Below are the code and all the weights of a small trained network. Each question names an input and a class and asks about switching units off, where a switched-off unit gives its printed mean instead of its output.

import numpy as np


def w(rows, s, z=0):
    codes = np.array(rows[::2]) - 128.0
    scale = np.full(codes.shape[1], s)
    scale[-1] = z or s
    return codes * scale


def f(y):
    return y / 2 * (1 + np.tanh(0.7978845608 * (y + 0.044715 * y**3)))


def log_softmax(a):
    a = a - a.max(-1, keepdims=True)
    return a - np.log(np.exp(a).sum(-1, keepdims=True))


def net(x, mask):
    res = np.array(x, float).reshape(1, 7) / 4 @ E
    y = f(res @ A[0][:, :-1].T + A[0][:, -1])
    res = res + np.where(mask, y, B[0][:, -1]) @ B[0][:, :-1]
    return log_softmax(res[-1] @ U[:, :-1].T + U[:, -1])


A, B = {}, {}
E = w([
[132,140,122,129,90,136,122,148,148,115,109,116],'x0',
[47,143,239,248,133,69,110,99,129,18,127,107],'x1',
[138,122,128,137,132,116,130,111,130,137,144,131],'x2',
[182,136,151,136,58,98,214,223,13,193,149,111],'x3',
[141,65,128,200,129,202,60,210,146,132,166,170],'x4',
[166,92,180,56,129,168,132,138,152,90,192,61],'x5',
[145,118,126,141,110,127,139,138,166,118,112,116],'x6',
],0.012)
A[0] = w([
[98,186,195,90,115,57,215,57,108,172,27,94,75],'N0',
[64,136,229,250,115,102,121,108,86,54,135,55,52],'N1',
[138,76,230,50,112,145,143,167,126,57,233,46,75],'N2',
[229,148,168,157,99,50,203,246,18,120,142,130,3],'N3',
[84,122,101,229,120,72,146,140,88,175,2,209,73],'N4',
[113,69,181,209,127,163,90,223,138,165,152,217,58],'N5',
],0.0076,0.0039)
B[0] = w([
[180,121,173,89,77,93,45,171,55,84,192,68,222],'N0',
[163,103,81,83,189,139,147,153,48,234,22,102,247],'N1',
[38,182,69,223,96,145,213,126,67,116,170,143,207],'N2',
[127,11,122,178,203,150,77,33,96,67,48,144,247],'N3',
[78,217,64,172,107,161,216,84,74,97,197,172,221],'N4',
[168,204,240,45,114,2,97,173,83,99,142,94,206],'N5',
],0.0094,0.014)
U = w([
[176,103,82,90,126,150,139,173,108,254,108,127,206],'0',
[84,152,114,167,102,135,178,138,117,117,190,146,53],'1',
[149,138,197,102,95,78,76,158,118,104,174,101,19],'2',
[89,95,144,150,172,135,52,76,162,78,91,145,249],'3',
],0.014,0.002)

Each question gives the input, the list of numbers given to net, and the class t.
The units are the neurons (one row each of A and B). Each row of codes is followed by its name. A weight is (code - 128) times the scale printed after its matrix; where a second scale follows, it is the last column's (A, B and U).
mask holds one flag per neuron, in row order. A switched-off neuron (its flag False) gives its mean, the last column of its row in B, instead of its output. The means were averaged over made-up inputs and are rounded, as every weight is.
A unit's drop is (log p(t) with every unit on - log p(t) with that unit switched off) / (log p(t) with every unit on - log p(t) with every unit switched off).
The circuit of an input: a set's keep is (log p(t) with only the set's units on - log p(t) with every unit switched off) / (log p(t) with every unit on - log p(t) with every unit switched off). Starting from all 6 units, units are removed one at a time, each time the one whose removal leaves the highest keep (on an exact tie, the one counted first), for as long as the keep stays at least 0.8.
units of the circuit, in order: the units of the circuit, biggest drop first
unit that matters most: the unit with the biggest drop
top k neurons: the k neurons with the biggest drops, biggest first
drop of u: that unit's drop, to one decimal
input [-2,-2,-7,7,-7,-4,8], class 2: unit that matters most : N0
input [-3,5,-3,-4,3,-3,-6], class 0: units of the circuit, in order : [N1; N3]
input [1,-3,-5,-1,-6,-2,-2], class 2: top 2 neurons : [N1; N0]
input [7,-6,4,7,3,1,-7], class 3: units of the circuit, in order : [N3; N1]
input [-1,-3,3,4,-6,-4,4], class 2: top 3 neurons : [N0; N1; N2]
input [-4,2,-3,8,1,6,5], class 3: top 2 neurons : [N3; N4]
input [5,0,4,3,5,-3,3], class 2: top 2 neurons : [N5; N2]
input [5,1,5,-4,-4,-6,-6], class 1: top 3 neurons : [N4; N3; N5]
input [4,0,6,4,4,-1,6], class 2: top 2 neurons : [N5; N1]
input [-2,-6,8,8,0,-6,7], class 3: top 2 neurons : [N3; N1]
input [-2,8,-8,-4,-1,-8,-3], class 0: top 2 neurons : [N1; N2]
input [-5,8,1,5,7,0,1], class 0: top 2 neurons : [N1; N0]
input [-1,3,-6,-5,-2,-5,-8], class 1: top 2 neurons : [N3; N4]
input [0,-1,0,3,-6,-4,-7], class 2: units of the circuit, in order : [N0]
input [-8,0,-7,5,-5,-4,-2], class 2: top 2 neurons : [N0; N2]
input [-4,0,5,4,1,-6,8], class 1: drop of N4 : 2.2
input [-5,4,-3,4,8,-6,7], class 2: drop of N1 : 0.0
input [3,-2,-1,4,-2,-2,-3], class 3: drop of N1 : 0.4
